[ 87 123 141 126 118 113 123 146  94 173 161 120 125 127 140 129 136  88
 136]  Z
[ 41 120 139 145 161 127 118 116  98 144 210 173 115 131 182 123 114 107
 111]  E
[ 99 138 115 159 194 152 120  89 173 106 107 158 112 136 128 123 100 154
  98]  T
[140 120 139 145 161 127 118 116  98 144 210 122 115 131 182 130 114 107
 111]  Q
miss Q: [114 107 122 120 130 111 127 145 131 116 118 115 140 210 144 161 182  98] | [139]
miss Q: [140 210 111 120 118 161 116 139 115 144 182 127 145 114 122 130  98 107] | [131]

[101 195 121 113 128 125 122 133 124 150 125 119 137 141 129 115 110 137
 125 134  68 117 103 124 115 126 139 105 129 128 135 141 118 105 137 126
 128 122 117 124 120 111 111] -> D
[101 195 121 116 128 125 146 133 124 150 125 119 137 118 129 115 110 137
 125 134  68 117 103 124 115 126 139 105 129 128 135 141 118 105 127 126
 128 122 117 124 120 111 111] -> V
[133 139  83 109 146 125 175 137 103 132 107 140  70 130 113  89 133 210
 111 140 158 131 123 131  96 143 106 137 140 118 139 136 108  85 116 124
 119  87 156 127  86 138 144] -> F
miss D: [139 111 135 115 125 122 117  68 125 129 126 195 128 134 141 117 103 122
 137 125 111 121 105 150 105 113 118 124 115 141 110 137 129 124 101 120
 128 137 126 124 119 128] | [133]
miss V: [118 121 127 124 111 137 126 126 118 103 135 129 128 110 124 124 125 122
 150 116 141 129 117 134 133 105 139 125 111 195 115 125  68 137 101 115
 128 117 119 128 146 105] | [120]
miss D: [ 68 111 105 117 124 103 133 141 118 122 121 125 195 126 129 120 135 124
 119 117 111 141 122 137 128 101 139 115 128 110 128 134 115 125 129 137
 124 137 113 126 125 105] | [150]
miss F: [ 89  86 113 158 108 140 139 131 124 146  96 130 144 118 136 140 143 137
  70 107 127 123  85 132 137 125 133 139 103 109 106 140 131 116 156 119
 133  83 210 175  87 111] | [138]
miss D: [101 150 141 126 137 117 121 141 128 129 119 137 105  68 105 133 137 135
 126 111 129 124 124 128 115 111 115 122 125 103 124 125 128 118 117 113
 120 125 195 110 122 139] | [134]
miss F: [ 87 156 133  89  86  85 107 132 139 137 131 127 175  70  83 144 140 140
 119 143 130 124  96 123 136 138 140 106 125 113 118 139 109 137 108 158
 133 103 116 131 146 210] | [111]
miss F: [146 116 137  87 111 131 131 175 210 118 139 140  86 109 137 113 108 107
 144  96 133  89  85 123 127 140 119 156 136 158  83 103 132 125 139  70
 133 106 138 143 124 140] | [130]

[188  42 149 121 148] : B
[ 78 181 127 180 175] : G
[ 69  50  59  51 188] : K
miss G: [127 180 175 181] | [78]
miss G: [127 180 175  78] | [181]
miss K: [ 69 188  50  59] | [51]
miss K: [ 51  59  50 188] | [69]
miss K: [ 59  50 188  51] | [69]
miss K: [ 51  50  69 188] | [59]
miss K: [188  59  69  51] | [50]

[144 145 125 141 121 155 129 110 146  95 128 130 121 110] -> P
[114 133 115 117  85 131 138 124 134 117 116 142 135 113] -> X
[145 145 125 141 121 156 128 110 147  95 128 130 121 110] -> S
[ 51 121 106  67  33 145 109 205  85 153 152 144 144 107] -> H
[156 160 178 180 146 175 175 150 202 176 110 148 131 149] -> L
[107 132 114 112  78 129 139 132 131 121 116 144 138 115] -> U
[153 152 144 157 135 169 139 123 164  71 128 132 121 120] -> J
[ 57 122 107  72  37 141 115 197  91 149 145 145 144 109] -> R
[ 54 121 106  68  34 144 111 202  87 152 149 144 144 108] -> Y
[144 145 124 141 120 155 128 110 146  96 128 130 121 109] -> C
[ 94 128 113 102  66 129 137 147 124 127 119 146 141 115] -> M
[125 137 116 125  97 137 135 115 138 112 118 138 130 111] -> W
miss J: [128  71 169 144 153 164 157 135 152 121 139 132 123] | [120]
miss Y: [144 111  68  87 152 106 149 144  54 202  34 121 144] | [108]
miss X: [117 133 115 142 116 117 124 138 135 131 134 113 114] | [85]
miss L: [131 150 175 156 180 160 202 148 178 146 176 149 175] | [110]
miss H: [121  67  33 145 144 152  85 106 205 107 144 153  51] | [109]

[ 82 123 190 189  48  75 190] -> Liti
[ 81  81 125  80  46  72 184] -> tif
[ 80  79 126 198  44  69 185] -> nif
miss Liti: [ 75 123  48  82 190 190] | [189]
miss tif: [ 81  80 125  46  81  72] | [184]
miss Liti: [189 190  48  82  75 190] | [123]
miss Liti: [ 48 190 190  75 189  82] | [123]
miss nif: [ 80 185  44  69 198  79] | [126]
miss tif: [ 81  72  81 125  46  80] | [184]
miss Liti: [ 75  82 190 123 190  48] | [189]

[199 112  90 113  63 157] : fuf
[200 223 201 202 157  49] : zorar
[134 213 175 212  66  99] : ser
[ 87 198  53 119  76 120] : nofi
miss zorar: [223  49 200 201 157] | [202]
miss nofi: [119 198  76  53  87] | [120]
miss ser: [134 212  99  66 175] | [213]
miss nofi: [119 198  53  87  76] | [120]
miss zorar: [202 157 223 200  49] | [201]

[126 140 104 108 161 104  40 125 105 133  95 136 139 133 128 128 112 138
 114 118 138 158 133 164  99 138] = Fubu
[141 123 180 126 169  74 121 126 154 159 143  71 161  79 144 122 159 175
 110 103 159  82 104 140 136 145] = mazin
[119 118  90 133 110 125 111 113 107 113  87 157 132 136 116 129 136 112
 125 132 137 136 136 163 121 134] = paruf
[119  94 102 158  70 143 140 112 116 109  93 160 120 137 112 125  77  84
 124 158 133 120 132 149 128 118] = Mutev
[124 165 114 104 135 173 137 149 121 114 143 147  97 164 126 134 149 121
 146 131  85 175 143  82 119 114] = Bogo
[123 148 119 116 141 107 150 116 142 101 174 136 164 114 124 154 111 183
 171  40 140 120 139 129 167 200] = depod
[121  80 110 173  49 157 161 116 120 111  98 157 108 138 113 120  90  65
 110 184 129 112 129 141 129 100] = puliz
[122 173 110 100 142 139 136 131 125 103 157 147 129 143 124 147 126 146
 167  97 114 158 149 106 131 146] = zifi
[142 133 151 113 193  83  79 135 130 177 124  83 147 108 147 118 165 160
  95 116 147 126 112 145 116 134] = nukil
miss puliz: [129  65 157  49 112 161 129 120 121 138 141 120 173 184 113  98 116  90
 100 157 129  80 110 108 110] | [111]
miss paruf: [111 119 134 129 118  90 121 112 136 116 125 136 133 157 163 107 136 132
 132 136 113  87 113 125 110] | [137]
miss puliz: [184 141  80 116 120 120 161 100 110 110 157 129  90  65 121 112 111  49
 129 108 129  98 138 113 157] | [173]

[103 158 118 115 192  49 174] : kesig
[143 163 119 169 118 129 134] : ref
[105 174 114 113 177  55 171] : pibu
[159 127  79 101 158  93 161] : fevoz
[143 163 196 169 118 129  99] : Nizu
[140  79 144 140  89 186  97] : rab
[130 130 130 129 119 133 124] : zeru
[128 125 155 138 135 119 128] : sog
[119 127 111 121 115 136 131] : fam
[107 127 157 101 158  93 124] : filik
[104 151  97 112 170  76 164] : zatel
miss ref: [169 129 143 134 119 163] | [118]
miss filik: [ 93 158 124 107 127 101] | [157]
miss fevoz: [159 127 101  79  93 161] | [158]
miss filik: [124 127 101 107  93 157] | [158]
miss pibu: [ 55 171 174 105 113 114] | [177]
miss zeru: [129 133 119 130 130 130] | [124]

[ 86 136  98 179] : Posig
[111 115 128 126] : lizub
[124 117 130 131] : demun
[172 165 173 138] : Gugoz
[143 157 144 181] : Zifef
[134  79 140  24] : Sug
miss Gugoz: [165 172 138] | [173]
miss demun: [124 131 117] | [130]
miss Zifef: [181 157 144] | [143]

[132 115 102 119 166 127 125 142 165] = Kov
[159 113  98 105 116 129 119 146 174] = nebo
[ 89 143 147 124 160 126 116 109  61] = lefu
[167 119 123 108 120 133 121 158 151] = solin
[143 115 102 119 107 127 125 142 165] = dile
[172 101  87  86  87 140 124 164 217] = Kom
miss Kom: [ 86 164 140  87  87 124 217 101] | [172]
miss dile: [115 125 107 142 143 165 127 102] | [119]
miss dile: [143 165 127 125 119 115 107 102] | [142]

[138 141 119 130 104 126 120 171 123 121] = zipi
[138 141 118 156 104 126 120 178 115 121] = Zeve
[153 147 107 152 104 131 105 171 121 149] = bibam
[138 141 119 130 104 126 120 171 123 126] = pabo
miss bibam: [121 153 105 171 107 147 152 149 131] | [104]
miss bibam: [171 121 104 105 107 147 149 153 131] | [152]

[115 161  55 164 189  44 178  55 142 139 167 156 121 179] = Bebo
[115 161  55 164 189  44 178  55 142 139  56  65 120 181] = vul
[217 210 188 171 215  57 138 156  59 187 159  42 189 162] = Sidu
[ 64  56 126 158 136 134  89  73 145  34  65 131  63  68] = Gak
miss Gak: [ 65  56 126 131  64 158  63 136 134  73 145  68  34] | [89]
miss Bebo: [ 55 179 156 115 142 178 161  55  44 139 167 121 164] | [189]
miss Bebo: [ 44  55 161 115 164 156 189 178 142 139 167 121  55] | [179]
miss Gak: [158  34 145 131  73  56  68  89  64  65 136 134 126] | [63]
miss Sidu: [138  57 210  42 171 162 187 156 159 215  59 217 188] | [189]

